Here is a tiny trained network, its code and every weight. The questions are about switching its units off for an input and a class, where a switched-off unit gives its printed mean instead of its output.

import numpy as np


def w(rows, s, z=0):
    codes = np.array(rows[::2]) - 128.0
    scale = np.full(codes.shape[1], s)
    scale[-1] = z or s
    return codes * scale


def f(y):
    return y / 2 * (1 + np.tanh(0.7978845608 * (y + 0.044715 * y**3)))


def log_softmax(a):
    a = a - a.max(-1, keepdims=True)
    return a - np.log(np.exp(a).sum(-1, keepdims=True))


def net(x, mask):
    res = np.array(x, float).reshape(1, 6) / 4 @ E
    y = f(res @ A[0][:, :-1].T + A[0][:, -1])
    res = res + np.where(mask, y, B[0][:, -1]) @ B[0][:, :-1]
    return log_softmax(res[-1] @ U[:, :-1].T + U[:, -1])


A, B = {}, {}
E = w([
[109,49,75,83,170,143],'x0',
[198,146,126,22,165,147],'x1',
[180,41,106,132,2,109],'x2',
[76,139,49,73,96,145],'x3',
[50,86,227,90,71,90],'x4',
[118,130,124,91,205,19],'x5',
],0.0087)
A[0] = w([
[192,147,191,103,2,113,161],'n0',
[124,130,137,46,157,179,134],'n1',
[161,93,77,149,150,133,166],'n2',
[199,225,132,166,176,92,181],'n3',
[85,102,211,167,122,191,124],'n4',
[25,73,163,96,71,144,140],'n5',
[106,118,175,119,147,113,144],'n6',
[84,145,191,66,200,71,131],'n7',
[52,191,147,78,140,129,255],'n8',
[133,133,106,89,75,120,153],'n9',
[57,212,114,82,134,191,150],'n10',
[145,120,141,47,155,177,132],'n11',
[106,41,116,173,122,119,178],'n12',
],0.013,0.0041)
B[0] = w([
[209,85,150,185,76,139,247],'n0',
[108,90,111,82,161,137,179],'n1',
[94,98,110,105,101,152,180],'n2',
[183,199,117,103,166,199,222],'n3',
[72,138,225,112,135,142,202],'n4',
[126,250,83,105,77,147,233],'n5',
[130,130,134,106,110,88,162],'n6',
[169,135,142,105,172,11,215],'n7',
[97,98,97,190,179,58,206],'n8',
[154,113,101,121,125,146,172],'n9',
[76,93,100,183,186,145,202],'n10',
[136,98,127,57,140,148,179],'n11',
[62,120,117,123,57,109,191],'n12',
],0.023,0.012)
U = w([
[119,180,100,119,71,130,54],'0',
[129,32,104,31,167,165,63],'1',
[174,203,112,118,176,189,253],'2',
[66,98,72,207,185,126,108],'3',
[166,129,144,111,161,10,105],'4',
[64,136,254,118,98,132,65],'5',
[217,39,153,180,80,156,145],'6',
[70,51,94,119,92,133,206],'7',
],0.0085,0.0032)

Each question gives the input, the list of numbers given to net, and the class t.
The units are the neurons (one row each of A and B). Each row of codes is followed by its name. A weight is (code - 128) times the scale printed after its matrix; where a second scale follows, it is the last column's (A, B and U).
mask holds one flag per neuron, in row order. A switched-off neuron (its flag False) gives its mean, the last column of its row in B, instead of its output. The means were averaged over made-up inputs and are rounded, as every weight is.
A unit's drop is (log p(t) with every unit on - log p(t) with that unit switched off) / (log p(t) with every unit on - log p(t) with every unit switched off).
The circuit of an input: a set's keep is (log p(t) with only the set's units on - log p(t) with every unit switched off) / (log p(t) with every unit on - log p(t) with every unit switched off). Starting from the 12 units with the biggest drops (on a tie, the unit counted first), units are removed one at a time, each time the one whose removal leaves the highest keep (on an exact tie, the one counted first), for as long as the keep stays at least 0.8.
circuit, biggest first: the units of the circuit, biggest drop first
unit that matters most: the unit with the biggest drop
top k neurons: the k neurons with the biggest drops, biggest first
drop when u is switched off: that unit's drop, to one decimal
input [-4,3,-8,4,2,-1], class 3: unit that matters most -> n10
input [3,4,-4,-6,0,-6], class 1: circuit, biggest first -> n5, n11
input [-7,-5,-6,8,8,-7], class 3: top 2 neurons -> n10, n8
input [5,-6,-6,-4,-5,-7], class 5: top 2 neurons -> n4, n8
input [0,-3,2,0,-2,-2], class 7: top 3 neurons -> n0, n5, n3
input [-4,-2,-2,-7,8,1], class 4: top 2 neurons -> n7, n8
input [-5,4,-5,4,0,3], class 4: top 2 neurons -> n7, n2
input [-6,-7,0,5,0,-4], class 5: top 2 neurons -> n4, n3
input [-6,5,4,-6,-1,1], class 6: top 2 neurons -> n0, n5
input [-4,0,5,1,-8,-2], class 6: top 2 neurons -> n5, n0
input [3,-1,4,0,-3,7], class 7: top 2 neurons -> n5, n0
input [6,-1,1,0,-4,-1], class 7: top 2 neurons -> n3, n0
input [2,-4,7,3,-5,1], class 7: circuit, biggest first -> n12, n3
input [-8,5,1,-2,-2,-5], class 6: circuit, biggest first -> n0
input [8,4,-8,-3,-1,-3], class 1: top 2 neurons -> n11, n1
input [3,-6,1,-3,3,3], class 5: top 3 neurons -> n3, n4, n9
input [0,-4,-7,4,7,3], class 4: drop when n7 is switched off -> 5.3
input [5,-2,6,5,5,-5], class 0: drop when n5 is switched off -> 2.3
input [-5,6,4,-2,6,-7], class 6: drop when n0 is switched off -> 5.3
input [3,-3,4,-5,4,-2], class 5: circuit, biggest first -> n4
